F: [ 41  -5  -2 -16 -22]
N: [ 30 -23 -18 -49 -30]
L: [  0  33  -1  33 -50]
J: [ 41 -18   8 -20 -20]
T: [ -7  24   5  29 -54]
which: [ -7  24   5  29 -54]	T
which: [  0  33  -1  33 -50]	L
which: [ 41  -5  -2 -16 -22]	F

G: [ 15  -8  24  -5  15  -6   4 -10  12  -2  10  17 -49]
Q: [ 21  -7  26  -3 -14 -19  18   3 -10   8  -6   8 -26]
U: [-10   9  18   3 -36 -13  -2   2 -29  10 -28   4  38]
then: [-14 -19  18   3]	[-10   8  -6]
then: [-10  12]	[-2 10 17]
then: [ -7  26  -3 -14 -19  18   3 -10]	[ 8 -6  8]
then: [-5 15]	[ -6   4 -10]
then: [24 -5 15]	[ -6   4 -10]
then: [-14 -19  18   3 -10]	[ 8 -6  8]

E: [ -7  37  25 -15  19   3  16 -13  39 -35  16  10 -12]
X: [-29   3 -13  19  37  16 -15  25  39  13  15  -8   6]
P: [-12  16  -7   6  -5 -21 -23  38 -13  50   3 -19 -21]
S: [ 19 -29 -15  37   3 -13  25  39  16 -20  22  -4 -10]
then: [-29   3 -13  19  37  16 -15  25  39]	[13 15 -8]
then: [  3  16 -13]	[ 39 -35  16]
then: [25 39 16]	[-20  22  -4]
then: [  3 -13  19  37  16 -15  25  39]	[13 15 -8]
then: [ 16 -15  25  39  13]	[15 -8  6]
which: [-29   3 -13  19  37  16 -15  25  39  13  15  -8   6]	X
then: [-15  19   3  16 -13  39]	[-35  16  10]

nuzi: [ 24  13  29 -21  -3  -4 -30  21 -23  24   9  34 -19 -13   0 -11  13  17
   3  37  -3  -1  -9 -18 -11  -1  15 -17   6  17  37 -11  16   5  -3 -15
 -16   5 -39   5  14  17]
dabuf: [ 2  0  0 -6 -1  2  8  4 -3  2  3  3 -4  1 -2 -3  1  1  0  2  0  3 -2  1
  0  0 -2 -3  0  4 33 -2  2  2 11 -2  1 -1 -1  0  2  0]
rera: [  2   0   0  -6  -1   2  -5   4  -3   2   3   3  -4   1  -2  -3   1   1
   2   0   0   3   0  -8   0   1  -3   9  -5  -2 -14  -1   2   1   4  -6
   6  -1   6   3   1   2]
bon: [ 2  0  0 -6 -1  2 -5  4 -3  2  3  3 -4  1 -2 -3  1  1  0  2  0  3 -2  1
  0  0 -2 -3  0  4  4 -2  2  2  0 -2  1 -1 -1  0  2  0]
then: [11 -2]	[ 1 -1 -1]
then: [ 0 -8  0]	[ 1 -3  9]
which: [ 2  0  0 -6 -1  2 -5  4 -3  2  3  3 -4  1 -2 -3  1  1  0  2  0  3 -2  1
  0  0 -2 -3  0  4  4 -2  2  2  0 -2  1 -1 -1  0  2  0]	bon
then: [ 0  4  4 -2  2]	[ 2  0 -2]

Duza: [ 25 -27  14  11  24 -13  -3  25   0 -32  11  42  -5 -11]
Vam: [-14  18   4   6 -27 -13   6  -5   8  25  -1  25 -15   5]
nat: [ -6 -36   2  -6  24   8  21   7  -3  31  20 -22  56 -21]
Zosil: [ 25 -27  14  11  24 -13  16  25   0 -32  11  42  -5 -11]
giku: [-27  25  14  14 -22   9  17 -15  32  23  19  42  33  10]
vun: [  3   6  14  11  24 -13  -3  25   0 -32 -38 -15 -54  31]
Dur: [ 25 -39 -16 -11  24 -12  -9  25  -2 -26   4 -37 -23  36]
which: [ 25 -27  14  11  24 -13  -3  25   0 -32  11  42  -5 -11]	Duza
then: [  9  17 -15  32  23  19]	[42 33 10]
then: [4 6]	[-27 -13   6]
then: [-32 -38]	[-15 -54  31]

